Here is a tiny trained network, its code and every weight. The questions are about switching its units off for an input and a class, where a switched-off unit gives its printed mean instead of its output.

import numpy as np


def w(rows, s, z=0):
    codes = np.array(rows[::2]) - 128.0
    scale = np.full(codes.shape[1], s)
    scale[-1] = z or s
    return codes * scale


def f(y):
    return y / 2 * (1 + np.tanh(0.7978845608 * (y + 0.044715 * y**3)))


def log_softmax(a):
    a = a - a.max(-1, keepdims=True)
    return a - np.log(np.exp(a).sum(-1, keepdims=True))


def net(x, mask):
    res = np.array(x, float).reshape(1, 4) / 4 @ E
    y = f(res @ A[0][:, :-1].T + A[0][:, -1])
    res = res + np.where(mask, y, B[0][:, -1]) @ B[0][:, :-1]
    return log_softmax(res[-1] @ U[:, :-1].T + U[:, -1])


A, B = {}, {}
E = w([
[127,127,128,129,128,131,129],'x0',
[210,101,107,134,107,115,37],'x1',
[101,73,112,117,15,118,149],'x2',
[121,151,1,138,133,129,137],'x3',
],0.01)
A[0] = w([
[95,90,17,127,63,141,156,68],'n1',
[116,76,180,123,68,114,130,132],'n2',
[101,167,191,132,170,126,152,252],'n3',
[167,142,178,129,154,126,101,158],'n4',
[167,125,15,152,106,136,90,89],'n5',
[101,179,123,136,181,148,156,169],'n6',
[203,92,200,119,120,126,70,156],'n7',
[66,114,240,136,138,128,172,244],'n8',
[143,131,145,132,130,124,120,164],'n9',
[59,104,135,123,75,133,179,156],'n10',
[140,189,61,135,188,134,127,123],'n11',
[51,192,34,117,151,104,197,137],'n12',
[166,133,74,135,136,123,98,119],'n13',
[161,135,47,128,160,120,95,118],'n14',
[56,101,137,124,73,131,183,151],'n15',
[97,200,167,141,220,142,158,249],'n16',
[168,72,114,132,11,111,83,59],'n17',
[121,115,73,135,100,119,131,126],'n18',
[216,149,131,123,196,113,56,129],'n19',
],0.011,0.0024)
B[0] = w([
[117,161,216,172,250,42,102,222],'n1',
[115,97,125,108,23,148,165,203],'n2',
[125,99,168,71,204,149,128,214],'n3',
[185,144,166,175,152,129,103,188],'n4',
[169,205,103,53,188,99,155,232],'n5',
[120,71,69,96,137,110,104,195],'n6',
[216,73,167,218,84,134,90,243],'n7',
[117,183,193,25,135,167,173,250],'n8',
[149,124,143,140,132,135,128,143],'n9',
[50,191,172,147,82,138,144,197],'n10',
[107,115,9,120,90,169,144,210],'n11',
[41,60,58,219,134,74,66,238],'n12',
[157,159,96,100,138,161,159,183],'n13',
[124,173,56,83,136,178,156,206],'n14',
[49,198,171,148,77,141,145,201],'n15',
[166,47,113,71,220,102,100,255],'n16',
[186,18,142,55,83,48,146,252],'n17',
[134,153,138,122,172,91,123,168],'n18',
[184,209,136,217,135,201,139,242],'n19',
],0.021,0.0085)
U = w([
[163,110,170,16,206,87,144,254],'0',
[170,139,179,255,131,182,51,201],'1',
[75,211,160,100,54,193,199,182],'2',
[163,4,127,137,34,95,123,2],'3',
[92,36,50,150,128,122,81,129],'4',
[142,224,73,115,120,196,183,17],'5',
[79,187,162,254,134,81,90,58],'6',
],0.0055,0.0011)

Each question gives the input, the list of numbers given to net, and the class t.
The units are the neurons (one row each of A and B). Each row of codes is followed by its name. A weight is (code - 128) times the scale printed after its matrix; where a second scale follows, it is the last column's (A, B and U).
mask holds one flag per neuron, in row order. A switched-off neuron (its flag False) gives its mean, the last column of its row in B, instead of its output. The means were averaged over made-up inputs and are rounded, as every weight is.
A unit's drop is (log p(t) with every unit on - log p(t) with that unit switched off) / (log p(t) with every unit on - log p(t) with every unit switched off).
The circuit of an input: a set's keep is (log p(t) with only the set's units on - log p(t) with every unit switched off) / (log p(t) with every unit on - log p(t) with every unit switched off). Starting from the 12 units with the biggest drops (on a tie, the unit counted first), units are removed one at a time, each time the one whose removal leaves the highest keep (on an exact tie, the one counted first), for as long as the keep stays at least 0.8.
circuit, biggest first: the units of the circuit, biggest drop first
top k neurons: the k neurons with the biggest drops, biggest first
drop when u is switched off: that unit's drop, to one decimal
input [-7,-8,-3,2], class 4: circuit, biggest first : [n12]
input [5,2,-8,1], class 5: circuit, biggest first : [n19; n11]
input [-2,-4,1,5], class 6: circuit, biggest first : [n1; n17]
input [-2,0,2,6], class 6: top 3 neurons : [n1; n12; n16]
input [2,-3,1,6], class 6: top 3 neurons : [n1; n17; n16]
input [-7,0,-1,4], class 4: top 2 neurons : [n8; n12]
input [6,0,-1,7], class 4: top 3 neurons : [n12; n8; n19]
input [-1,5,1,-7], class 3: top 3 neurons : [n17; n2; n1]
input [5,1,-7,3], class 5: top 2 neurons : [n19; n17]
input [3,8,2,-4], class 3: drop when n17 is switched off : 1.1
input [-3,1,-8,1], class 5: drop when n11 is switched off : 0.4
input [3,-2,5,-6], class 2: drop when n9 is switched off : 0.0
